Each row has a class, written after it.
[ -4 -12  21  -7  29  -1  29  39  -4 -32  -9  27   3  47  10 -20  -5 -11
 -27  47  -5 -26 -26 -10 -19 -29 -26 -29  28 -50 -50 -22   2  88  15  17
 -33 -46] => J_223
[ -2   6 -15   4  27  12  -1 -47 -19  19  56 -10 -63  25 -12   5  32 -33
  13  26 -10  21 -42  14  21  -6  13  14  32  19 -24  -2  33   1  29 -76
   0  67] => J_426
[  1  18  10   0   8 -45   5 -36 -12 -20 -11 -19  -4   7  13  13  -7  11
 -24  24  10   1  19 -15 -17  41 -11  32  14  13 -23 -16  -4  20  49 -17
 -58 -20] => J_325
[-23 -30 -13  -5  -3 -46  61 -35   7 -25 -20 -32   2  27  14  -3 -23  52
 -37  16  11  11  -5  22  18 -18 -15  22  59 -31  27  15 -23 -57  19 -23
 -25 -12] => J_223
[-22 -64 -20  24 -14  21  16  48 -25  -3  49  15  13   8  19  12  -7 -28
 -45  13   1 -41 -22  -4  21 -22 -10  10 -20   1   3  -7  15  97   3  25
  27 -58] => J_762
[-18 -38  19  19 -11   6  22   1   1  -2 -15   9 -47  26  14  20   9 -24
  25 -10   0  17 -42  25   1 -13  33 -12   4 -23  28  -3  18  66 -42   0
  -9  43] => J_295
[  3 -42  13  -1  -1 -11  71   1  35  16  48  -2  13 -18   8  -6   0  -4
  -8  15   3  23 -19  51  17 -25 -32  15  19  -8  42  11 -32  43  14  12
   0  23] => J_816
[  7  10  35  10 -30  -6  -7  32  -7 -13  32  -1 -19  29   1  -3  18 -48
  21  12   8 -13  58 -19 -30  29  27   1   9  13  26 -33  -9 114   2  44
   0  55] => J_463
[-26 -10  -6  11  14  21  13 -55   0  24  25 -34  22  53 -10   2  -3  -8
  29  11  -2 -10   1   8  41  20   1  42  18  34   9  18  27  20  23 -53
 -61  36] => J_580
[ 41  28  10  -5  79 -12 -23  -5  -8  34  35  -8  63 -42  12 -53   5  -1
  34  14  18  -6  -2  -5   0  18 -13  -1 -20  15  -8   6  38 -14  25  13
  27 -25] => J_463
[-28  12   0 -16  12  -8  -2 -22  15 -10  22  73 -14 -31  15 -18  15  14
  20 -10  38  16  33  -2  28   1 -24 -11 -21 -47 -14   1  18  52  31 -32
   2   0] => J_56
[ 13 -35   2  19 -13 -16  21 -24   0   7  13 -11  13  30 -14  20  12 -10
 -22  13  27 -11  -5  11 -11  11  14  10  48  15  64  -3  12  -2  38   0
 -13  14] => J_762
[ 18   5  47 -35  49  35   5 -58  36  29 -18   9  23  25   2 -19  15  22
  52  25  34  29  27  29  15 -50 -31   2  25  -9  75  -2 -37 -27  61 -19
 -53 -41] => J_580
[-13  -5   9 -17 -17 -17 -21 -12 -20  24 -15  -6  30 -30  55 -26 -55 -14
 -13  27  19 -33 -37  -2   4  21  -1  16  17 -11  37  -6  -1 -52  49  -7
 -52 -24] => J_426
[-49 -19 -18  14  -4  -6  16 -17 -38  34  15 -19 -32  -7 -10   3 -27 -11
 -11  39   2 -11 -63  18  -7  37   5  17 -43  -1  -3  -2  34 -55   2  -4
 -26  30] => J_740
[  4 -23  12  18 -20   9  10  -5   6   2 -29 -43   8   6  14  16 -32  22
  -2 -28   9  27   8   2  17 -24  20  13  24  29  39  24 -60  -7 -74   0
  19   6] => J_884
[ 39 -19 -28  -5  32  11 -11  18  18 -26  12  21   5   3   8 -18 -12   4
 -16 -11  18  -1   7  29  28 -35  12 -22 -34 -29 -31   5 -20  42  38 -23
  48 -19] => J_325
[ -3   0  32 -15  50 -40  22 -41  28  18  21 -51  40 -15  15 -29  17  10
 -22 -19 -37   1   5  18  13  -5 -35  46  37  46   4 -18  -6  -6  31 -50
 -20 -18] => J_580
[ -7   2 -47 -10   8   0  41   7   9 -49  73   3 -33 -33 -38  -8  42  11
  -4 -23 -35  28  43  -1  44   0 -29  17 -27 -10 -38  -2  18  47  21  16
  48 -44] => J_463
[ -8 -42 -49  -2 -42  -6   3 -57   6 -11  -1 -24  32   3  62 -24 -37  32
 -21   3  52   1   7   7  55 -13  13  30   0  -6  53  12 -17  46  19 -21
  -6 -13] => J_56
[  7   0 -17   5  12 -16  10  60 -27  24  27  -1 -12 -17  29  -9 -56  20
 -61 -32   2 -30 -14  31 -38 -23  11  -3 -45 -32   8   6  -6 -38  26 -14
  23   7] => J_638
[ 18 -10   7 -29 -10 -30  -9  26  22 -23 -38  29 -22  24  10 -23   0  -6
  19  -5  30 -32  76   8  19 -23  29  32  24 -10  37   6 -24  45 -41  32
  16   7] => J_638
[ 16  24  23  -4   6  -1 -21   0  34  29  27  23 -23  25 -12 -10  36   6
   5  -8  15 -17  11  17 -14  -4   8 -42   3   2 -20 -20  44  48 -22 -30
 -13  60] => J_816
[ 10  -1  -1  -7 -25  16 -20 -14  12  24 -53  56 -52  26  38 -27 -17 -30
  -8  -3  36  -9 -12  15 -12 -21  36 -15  15 -32 -13 -22  -2  69  45 -32
 -19  79] => J_638
[ 24 -11  25   4  29  22  18  52  34 -40 -12  18 -24  42 -26 -17   8   1
   5 -38   3   4  29  23  15 -24  15 -38   8 -18   9  -7 -14  92 -55   9
  -9   5] => J_884
[ 30  -7  29   6 -15  -6 -15  -2   5 -22 -40  12  13  -1  22  18 -37 -10
  -1  48   8  14 -46  -3 -15  -5  17   6  -4 -13  -2 -22 -46  17  10  23
 -26 -14] => J_740
[  7   7  32  14 -28 -41   1   0 -25  26  27 -24 -27  18  -7  -6  14  -4
   6  31   7   3  36  -1  17  29  21  20  -5  22  28 -26  16  -9 -44   6
  -8  46] => J_463
[-14  -7 -22 -12 -34   6  -9 -29  11  33 -26  -7 -34  21  33   8 -34  -8
 -25 -15   6 -20 -10   4 -25 -55   7   4  41   0  -3  -3 -42   4  60 -53
  26  48] => J_816
[-29 -45   9   9  24  -1  35  24   7  -6  37 -16 -24  17   9  -4   5  33
  -6 -12  24   9 -45  38  20 -39  18  -9 -47  -3  37 -11  56  29 -17  -8
 -14 -28] => J_295
[-13 -56  11   1 -37  -3  -1   6  36 -28   0  22  -9  -5  29  30 -13  39
 -18 -21  55   4   4   5   2 -53  44 -20 -27   9  55  -4  -8  33  11   0
  18 -47] => J_295
[-31  20 -35  24 -48  22 -10   2 -26 -31  55  -3 -61 -38  27  12 -37  -8
  22 -18  20  16 -14  -8  14  13  45 -20 -40 -33  22  11  35 -46  13 -10
  12  80] => J_884
[-87   2 -26  22  -7   1   8 -35 -32 -23  29  -6  -2 -24  18  19 -47  69
 -42  -6 -12  29  -8 -37  31  39  -4  58 -42 -30   6  14   2 -57  14 -22
 -51 -22] => J_740
[ 26  -1 -36 -26  95   2  16 -15   6  42 -78  10 -41  39   7 -93  17 -33
 -18 -32  -2   4 -15  19  -8 -20  -3  20  37  -3 -28  -5  -2 113 -26 -13
  28  -5] => J_463
[-17 -10 -37   6  15 -16  23 -26 -23 -31  14  38 -67   2   9  38 -10  -7
  -5  18   0  21  24  -2  14  29 -10  48 -11 -54 -18  38 -31  62 -13 -23
 -12  -3] => J_325
[ 20  22  -9 -14 -36 -24   3 -30  -2  38  20 -46  -1  16  19 -33 -33  13
 -36  37   2 -15 -27   5 -53  -3   2  -4   8 -39  22 -18   8 -22  30 -20
 -43   7] => J_580
[-24 -55  -8  -1  -8   2  30  12  18 -14   0 -13   8  57  -5   0   6  39
 -15 -11  19 -14  17   4  32 -28  21  -4  17 -30  38  23  21  51 -50  12
 -36  -7] => J_189
[  1 -29  25   7 -60   8  13 -17  13 -13 -15  36 -24  10  41  -1  20   4
 -22   8  27  23  14 -23   9 -15  12 -29  27 -13  -2 -34   4  92  22  28
 -31 -18] => J_189
[ 60 -19  -2 -15   7 -23 -22  -4 -18  22 -61  16 -16  51 -37  17   0   7
  -1  17  -7 -60  33  20  17 -32   2 -12   9  -7 -48 -14 -12 -24   6 -39
  32 -40] => J_638
[-25 -34  24  -6  21 -26 -17 -54  -2  30  -6 -19  15  54 -11  11 -10  49
   1  46  30  -9  14  -3  51 -14   0  52  30  37  15   9 -23 -23  -7 -75
 -38 -15] => J_426
[  5   1 -18  18  -1   8  -5  32  -6 -60  34   5 -42 -21   6  12 -17  -7
  15 -10  13 -21  20  -5  -4 -28  30 -44 -12   8 -24   7   8  15  23  11
  48  36] => J_884
[  9  19  -3 -16   7 -38  -2  15  -3 -60  15  14   0 -14   3  -4   9  10
 -11  23  -8 -21  39 -23  15 -16  -8   1   4 -12 -13   0   0  28 -31  20
  -6 -29] => J_56
[-48 -11 -10  -3  12 -12  29  -8  -4  46   1  16 -39  13  21  -9 -26 -22
 -58 -29 -27 -14 -13   6  -5   9 -17  49  25 -15  11   9 -20  29  -7 -57
 -34  38] => J_816
[ 41  29  -9  -1  -4  10   3  -2  11 -35   8  11   9   5  -6   3   0   7
 -16  -3  26  51 -11 -40 -14 -22  30  -5  24 -30 -32   7  -1  25  17  -1
  21 -24] => J_325
[-25   6 -16 -32 -11 -12 -63 -49  -6  55 -19  -2   9  76  -3  -9 -16 -49
  50  29  33 -67  57  11  31  27   5  46 -11  14  26   9 -10  35  -1 -84
 -47  52] => J_56
[-26  -1 -46 -24 -66 -22 -13 -47  -3  -2  42  22 -52 -10  16 -26  -3 -38
  -6  37   1  -7  34  -4  43  23 -11  38 -19 -29   0 -14 -11  46  16 -37
  -4  30] => J_56
[-29 -14  12   3 -20  -2 -20  -1  16  64  16  -7  31  35   2 -22 -21   4
  -2 -15  34 -12   1  12  -1 -19  42  -7 -29  21  29   7  14  -4 -10 -48
  -3  45] => J_295
[-38  15 -43  -3 -25  30   4 -64  -8  10  15   5 -31 -38   8  -4  19  16
  -1  -9  -6  38 -42  -1   5  18 -10 -12 -49 -23 -48 -16  45  19  42 -22
  -2  10] => J_580
[ 15  29   9  -1 -34  -2   6 -21 -14  26  29   4 -43 -14   8  -5   7  14
   3  39  13  23  28 -23 -47 -49  -8 -36  24 -21 -15 -15 -24  -5  45  11
  40  27] => J_463
[ 53   5  12  -4   2  -6  21 -65  39  28  13 -24   9   0 -10 -20  16   3
  -1  10   6  23  -9  19 -35   2 -12 -10  53  21   5 -11  -7   2  55 -19
   0  -4] => J_580
[-71  22   4  24   1 -19  11  27  -2  -1  21 -10  26  34  -9   5 -25  22
  -7 -43  -9  -2   7 -16  19  37  22  47  -7   0 -35  30  34  31 -73 -36
 -42  59] => J_740
[-46  -7  14 -20 -55  -1  26 -17  32  26 -16  28 -50  59  14 -30 -10  17
   5  -6  31  15  59   7  41 -29  -8  41  48 -35  48  -7 -27  51 -16 -26
 -39  31] => J_816
[ 15  15   0 -13  38  -2 -11 -31  34 -15  -6  19  -4  18 -10 -10  44 -18
  24  -5  19  -5  -3  15  12  -6  28 -17  14  13 -19  -7  41  46   6 -29
 -14  41] => J_740
[ 51  17   5   5  30  -6  -1   2   0 -12  -1  34 -45  11  -1 -16  25 -38
  65   6   7   6  -1  32  39 -23  35 -52  13 -59 -10  14  30  36 -65 -26
  25  94] => J_884
[ -9  14  -5  10  10   4  -2  13   6 -12  31  11  15   7 -12   5  22   0
   5   3   5 -15  26  12   5   0 -10  -5   7  16  13   9  23  17   1  24
 -23  16] => J_762
[-27  12   6  -8  12  22 -33 -17   1 -19 -19  29  14  34  -3 -21 -36  24
   9  29  43  14  10 -42  25  -7  11  29  -7 -14  17   2 -13   8  14 -11
 -47 -15] => J_56
[ -1  -4 -21   5 -27   1  -7 -12   0 -39  22 -22 -26  16 -49  50 -23 -13
  12   7   7   2  -3 -12   6  42  21  25 -34  26  -5  -5  -1  -5  25 -26
 -20 -10] => J_884
[-30 -15 -12  -1  12   7  10  33   8 -58 -32  56 -11   3  35 -10  16  35
 -19  -6  16 -10   4  28  37 -27   9 -64 -34 -56 -26   2  17  64 -44  28
 -16  11] => J_223
[-28  10 -23  -8 -35 -46  28   5 -33  -7  34  -7 -26 -26 -12  27  -9 -14
 -17   0 -31 -40  25  20  17  15 -20   5  16  17 -30   5   9 -74  57 -34
  -8  11] => J_426
[-49 -10  30  39 -38 -26  -1 -11 -40  28   9 -87  29  -9   4  43 -16  29
  54 -15 -15 -36 -53  30 -20  26   7 -43 -22  15  -8 -12  80 -94  18 -10
 -12  70] => J_295
[ 11  -2 -40   4 -23 -21   6  11 -31 -24  -3 -31  11  61 -38  25 -35   0
  24  26   4 -18  17  18  36  21  11  38 -29 -12   8  25 -13   1 -43  -6
 -15   5] => J_56
[-11 -27 -15  -6   0  -7  24 -23   2 -20  22  29 -26  76 -51  38  14  11
   6  27  12   8  66  -2  51 -20 -12  68  41 -28  64  22 -33   5   8 -31
 -23 -40] => J_762
[ 11 -25  -7  14 -51 -35  19 -14 -12  11 -35 -27  26  32  -8  22 -38   6
 -16   4  -8 -51   1  22   5  21   4  -8  10   5 -31  -7   7  -6  34 -29
 -24   3] => J_580
[-66  22 -23   4  42 -19  -9  58 -21 -35  14  79 -60 -16  15  41  -9 -21
 -43 -23  -6 -33   6 -18 -16 -10  -5  32 -29  -2 -42  23  20  42  -3 -19
 -13  -1] => J_762
[  7  42 -26 -10   2  23 -12 -54 -15 -16 -14   1 -50   9   6  -1  15  13
   7  12  21  37  38 -37 -29  21   5  22   3   6  24 -11 -14  41  29  29
 -33 -26] => J_463
[ 21 -16  39 -11 -26 -15 -11  -4  10  63 -43 -11   8  54 -14  -6  -2 -24
  -9   1  12  -1  13  -3 -11  14  18  59  24  34  18 -15 -37  54 -67 -13
  -5   4] => J_638
[ -7   9  11 -17  32  12 -32   3  30  45   1  11  -1   5  24 -57 -22 -20
  12 -19  22   6 -35  -6 -12  14  14  39  14 -18  38   6  11  22 -44  -5
   4  30] => J_816
[-17 -29  20 -13  31 -21 -36  -6  31  53  -7 -28 -12  39  28 -34 -32   8
  22   9  28 -43  25  41  25 -22  -4  40  -4  33  27   4 -21  31 -27 -51
 -15  41] => J_463
[  1  41   4 -10  41   4 -12 -41   9  23  21 -65  40 -39  10  -1  23  10
  -1  -9   6  24 -48   6 -47  18 -24  -5 -17  47 -41 -10  32 -11  44 -14
 -18  -2] => J_325
[-25  -8  -1  17   3  18  30  -2   5 -28  45 -44 -29  31   1   5  49  16
   3 -50   1  41   9   6  32 -12  24   7  22  -2  -2   2  43  73 -51 -16
  17  46] => J_325
[ -9  20  13  19   0 -31 -18 -22 -22  35 -21  50  -1  -2  -3 -17 -32   4
 -30  32  -5 -17  49  -2   6  55 -31  26  18   4  14  -1 -29 -76  34  -3
 -57   2] => J_762
[ 84  13  21  -4   1   2 -18  -2  17  21  -8  -4  46  50 -58   2  26 -20
  23  27  -6  -7  34  20  17   2  16 -17   7  32  -9  -7 -24  -6 -45   3
  13 -27] => J_740
[-21   3  24 -20  -9   8 -12  13  24  31  32   1  27  11  46 -20  11 -10
  -9  -6  46   2 -20   7 -38 -27  18 -29  -1 -29  37  -9  10  41 -11 -18
  11  27] => J_223
[ 19  20 -13   9 -53 -31  12 -26  -9 -32  12 -36 -23 -30  22  20 -11  40
   8   6   6  28   4  18 -13 -22  19 -13  -9  -9   3 -13  -7 -55  39  11
  39  29] => J_580
[  5  -9  20 -14 -54 -32   9  18   7  29  22 -12  16 -16  25   5  -9 -22
  -8  15  14  -6  21  21 -11 -23   5  -6  -7  13  36  -1 -27 -31  17  18
   1  19] => J_189
[ 37 -18  27  -2  -3 -31  -2 -29   3  64 -15 -23  44  -4  10 -27 -31 -37
  27  35  31 -24  -6  30 -39  -3   6  -6  19  52  41  -8 -26 -57  83   2
  19  -2] => J_295
[-14  23  -4 -16  23  31 -45  34 -18   5  17 -21  25  18  13 -45 -16 -14
 -13  -8 -24 -17 -13 -27  -1  14  -1  26 -12   2 -20 -18  -1  59 -19   7
 -14 -45] => J_426
[ -2 -32 -14  -3  19 -14  15   6 -11 -27 -18  28  -4 -37  25   0 -25   3
 -33  15  24  -7 -35  -3  20  -3   1  -3 -21 -34 -24   5  15  -1  28   6
   0 -53] => J_325
[ 31  11 -21  -6  39  20  25  29  17 -16  82 -17  20  -8 -21  -8  33 -22
 -13 -33 -40 -24 -14  21 -12 -11 -11 -30 -15  -1 -33   3  50  57  13  -9
  20 -28] => J_580
[-25   4 -30   0  -6 -43   0   9  -2  -4  54 -16  -8   4   4  -8  -6  11
 -40 -28   2 -12  -5  12   9  18  27  21 -10   4 -28   3  29  32   8 -63
  12  47] => J_426
[ 33   4  33  14  84  -8  -7   5  -7  12  44   0  53   0  20 -17 -26  -1
 -46  64  31 -11 -21 -13 -10 -13  -7  11 -18  64 -33  -1  -8  16  69 -21
 -49 -41] => J_325
[ 36 -28  -2   9   4 -36  20  30 -17 -12 -11  -7   2   2  18   3   3  -4
 -43  28   7 -12 -22  35   5 -48  20 -39  -5  31 -30 -14 -21 -25  -7   7
  69  -2] => J_223
[-28   0   6 -31  35 -19 -57 -18  -2  36  19 -33 -44   2  16 -26 -11 -29
  30  26  14 -22 -47  11   4   6  17  53   8  25  27  -2  28 -53 -25 -50
  -1  34] => J_426
[-17  -7  -3 -12 -26  28 -47 -10  16  38 -16 -18  34  53 -20  -4  24   5
 -19 -59   8  -2  32 -47  -2  16  42  11   2  23   8   1  11  41 -67 -14
   5 -16] => J_189
[ 22   3   2  -1  11 -34  43 -28  -3   7  26  -3  18 -43  10 -12   7   4
  34  13  26  19  -8  31  17  28  -2   9  -2 -13  41  20  41 -43   5  19
  -2  -6] => J_580
[ 33   8 -16  10  -1   3 -25 -50   1  35  -3   0 -14  25 -18  12 -18 -13
   2  33  11  15 -12  26  -1  31  15  19 -25  38 -11  -1 -31 -29  15 -40
 -11  19] => J_740
